Read these off the array that follows.
1) Which number is the last entry in the row that holds the largest entry?
2) Which number is the largest entry in the first row?
3) Which number is the last entry, reading row by row?
4) Which number is the first entry of the smallest entry's row?
5) Which number is the largest entry in the last row?
6) Which number is the entry directly above 613?
7) Which number is the maximum?
8) Which number is the first entry on the diagonal from the top-right corner?
[[611 527 558 535 576 590 497 563 411 535 550 481 523 516]
 [777 527 558 535 530 585 497 563 517 459 526 369 519 441]
 [613 527 558 535 530 808 497 505 411 535 526 481 523 516]
 [805 527 558 535 530 585 597 563 569 423 526 231 387 435]
 [765 527 558 535 530 585 425 409 296 535 526 449 539 516]]
1) 516
2) 611
3) 516
4) 805
5) 765
6) 777
7) 808
8) 516

Questions about the array below. Rows and columns are numbered from 0.
1) Which number is the entry directly below the smallest entry?
2) Which number is the entry directly above the smallest entry?
3) Which number is the entry just right of -1.19?
4) Which number is the entry in the top-left corner?
5) Which number is the entry directly above 1.67?
6) Which number is the entry just left of the smallest entry?
7) Which number is the entry at row 1, column 1?
8) Which number is the entry in the top-right corner?
-0.17  -0.34   0.83  -0.29  -1.38  -1.26  -0.38  -0.90  -0.23  -0.60  -0.91  -1.25
-1.48  -1.18  -0.71  -0.51   1.05  -1.05  -0.91  -1.51   0.72  -0.81  -0.78  -0.51
 0.81  -0.28  -2.58   0.18  -0.25  -1.05  -0.91   0.10   1.67  -1.04  -1.13  -2.64
-1.19  -0.03  -0.71   0.38  -0.25  -1.05  -1.53  -0.90  -1.04  -0.03  -0.91  -1.13
1) -1.13
2) -0.51
3) -0.03
4) -0.17
5) 0.72
6) -1.13
7) -1.18
8) -1.25

[ 0.11 -0.05  1.68 -0.14  1.96 -4.00 -1.34  0.48  1.24  0.07]
The first entry from the left: 0.11
The third entry from the end is 0.48
Read off the entry just right of 1.24.
A: 0.07
Read off the third entry from the left.
A: 1.68
Read off the second entry from the right.
A: 1.24
The entry just left of -1.34 is -4.00

Read these off the matrix that follows. Indices start at 0.
1) The entry just right of the smallest entry?
2) The entry directly below 0.51?
3) The entry just right of 0.24?
4) The entry directly below 2.04?
5) The top-right entry?
6) The top-left entry?
7) The entry just right of -0.35?
8) The entry in row 2 and column 0?
[[ 0.23  0.22 -0.41 -1.15  1.45 -0.32 -0.05  0.24 -0.23  0.49  0.58]
 [-2.55 -0.62 -3.51  0.44 -0.56 -1.25  2.41  0.98 -1.10  1.39  0.42]
 [-0.33  0.77 -1.32 -0.46  0.40 -0.67  0.41 -0.12 -0.48  0.42  0.43]
 [-2.79  0.96 -4.61  0.14  0.51 -0.79  3.40  0.59 -0.35  1.30 -0.07]
 [ 2.17  1.59 -0.45 -3.85  4.28 -1.54 -1.31  0.20 -0.50  0.58  1.97]
 [ 0.23 -1.54  2.18  1.81 -2.66  1.10 -1.36  0.07  0.08 -0.83 -0.93]
 [ 0.42  0.39 -0.31 -0.89  1.13 -0.10 -0.22  0.63 -0.15 -0.05  0.30]
 [-0.19 -0.65  0.72  1.06 -0.98  0.66  0.32  0.26  0.47 -0.59 -0.61]
 [-0.41  0.78  1.64  1.83 -1.29  2.17  0.53 -2.34  2.08 -0.57 -2.14]
 [-1.46 -0.40 -3.20 -0.92  1.19 -1.33  1.68  2.15 -1.40  1.04  1.11]
 [ 2.04 -0.06  2.79 -0.25  0.07  0.71 -2.18 -0.24  0.40 -1.16 -0.08]
 [-0.85  0.83  0.93  2.08 -1.81  1.91  0.64 -1.91  1.42 -0.51 -1.93]]
1) 0.14
2) 4.28
3) -0.23
4) -0.85
5) 0.58
6) 0.23
7) 1.30
8) -0.33

[ 2.46  2.52 -5.33  1.55 -3.33 -0.78  2.23 -0.50 -0.19]
The last entry is -0.19
The second-last entry: -0.50
What is the fourth entry from the end?
Answer: -0.78
What is the 3rd entry from the left?
Answer: -5.33
The fourth entry -> 1.55
What is the first entry from the left?
Answer: 2.46
The second entry from the left -> 2.52

array([[ 0.125,  0.234, -0.004,  0.063, -0.013,  0.076,  0.049],
       [ 0.052, -0.114,  0.158,  0.095, -0.152,  0.057,  0.251],
       [ 0.173,  0.138,  0.002,  0.044, -0.089,  0.096, -0.031],
       [-0.055,  0.018,  0.013, -0.008, -0.042,  0.058, -0.149],
       [-0.188, -0.119,  0.072,  0.064,  0.034,  0.072,  0.211]])
Counting starts at 0.
The entry in row 0 and column 2: -0.004
What is the entry in row 0 and column 1?
A: 0.234
What is the top-right entry?
A: 0.049
What is the bottom-left entry?
A: -0.188
What is the entry just left of the largest entry?
A: 0.057
The entry just right of -0.013: 0.076
What is the entry directly below 0.138?
A: 0.018
The entry just left of -0.008 -> 0.013
The entry directly above the centre entry is 0.095
The entry just right of -0.004 is 0.063
What is the entry in row 1 and column 0?
A: 0.052
The largest entry -> 0.251
What is the entry at row 2, column 1?
A: 0.138
What is the entry at row 2, column 0?
A: 0.173
The top-left entry -> 0.125
The entry just right of 0.034: 0.072
The entry at row 1, column 2: 0.158
What is the entry just right of the smallest entry?
A: -0.119
What is the bottom-right entry?
A: 0.211
What is the entry just right of -0.119?
A: 0.072
What is the entry at row 2, column 2?
A: 0.002

data =
[[-1.33 -1.49  1.11 -0.50  1.61 -3.41  0.33 -0.57]
 [ 0.99  0.28  0.76  1.54  0.93  0.90  0.51  1.66]
 [ 1.38 -1.60  0.55  1.60  0.95  1.15 -0.01  1.66]
 [-3.39  0.22 -2.35 -3.43  1.98 -0.92 -1.08 -3.09]
 [-0.48 -2.75  0.18 -0.46  0.25 -1.70 -1.38 -0.30]
 [-0.97  1.72 -2.44 -2.23 -0.37  0.77  0.08 -2.27]
 [-2.93  0.54 -1.58 -3.25  0.27 -0.94 -0.44 -2.72]
 [ 1.41  0.95 -0.03  0.93 -1.44  1.94  0.07  0.78]
 [-0.31 -1.73  0.56 -0.24  1.68 -3.14  1.39 -0.54]
 [ 0.04 -0.59  0.21  0.60  0.46  1.25 -0.89  0.74]
 [-2.67  0.71 -2.52 -3.95 -0.66 -1.56 -0.85 -3.93]
 [ 0.95 -1.71 -0.14  0.48  1.07 -0.70  0.49  0.13]]
Rows and columns are numbered from 0.
The entry in row 2 and column 0? 1.38
The entry just right of 0.27? -0.94
The entry at row 0, column 1? -1.49
The minimum is -3.95
The entry in row 1 and column 0 is 0.99
The entry in the bottom-left corner is 0.95
The entry directly above -0.97? -0.48
The top entry of the column that holds the smallest entry -> -0.50
The entry in row 2 and column 1: -1.60
The entry just left of 1.39? -3.14
The entry just left of -2.52 is 0.71
The entry in the bottom-right corner is 0.13
The top-left entry -> -1.33
The entry directly below -1.56 is -0.70
The maximum? 1.98
The entry in row 2 and column 2 is 0.55
The entry just right of the smallest entry? -0.66
The entry directly above the smallest entry? 0.60
The entry directly below -0.01? -1.08
The entry directly above -0.66 -> 0.46
The entry just left of 1.54 -> 0.76
The entry at row 0, column 2 -> 1.11
The entry directly above 1.60: 1.54
The entry just left of the smallest entry? -2.52
The bottom entry of the column that holds the largest entry? 1.07
The entry just right of the largest entry? -0.92
The entry directly above -3.43? 1.60
The entry directly below 0.07 -> 1.39
The entry just right of 0.56 -> -0.24
The entry directly below -0.48? -0.97

arr = [-1.28, -0.03, 5.57, 3.71, -2.92, -4.32]
The entry just left of 3.71: 5.57
The entry just left of -4.32? -2.92
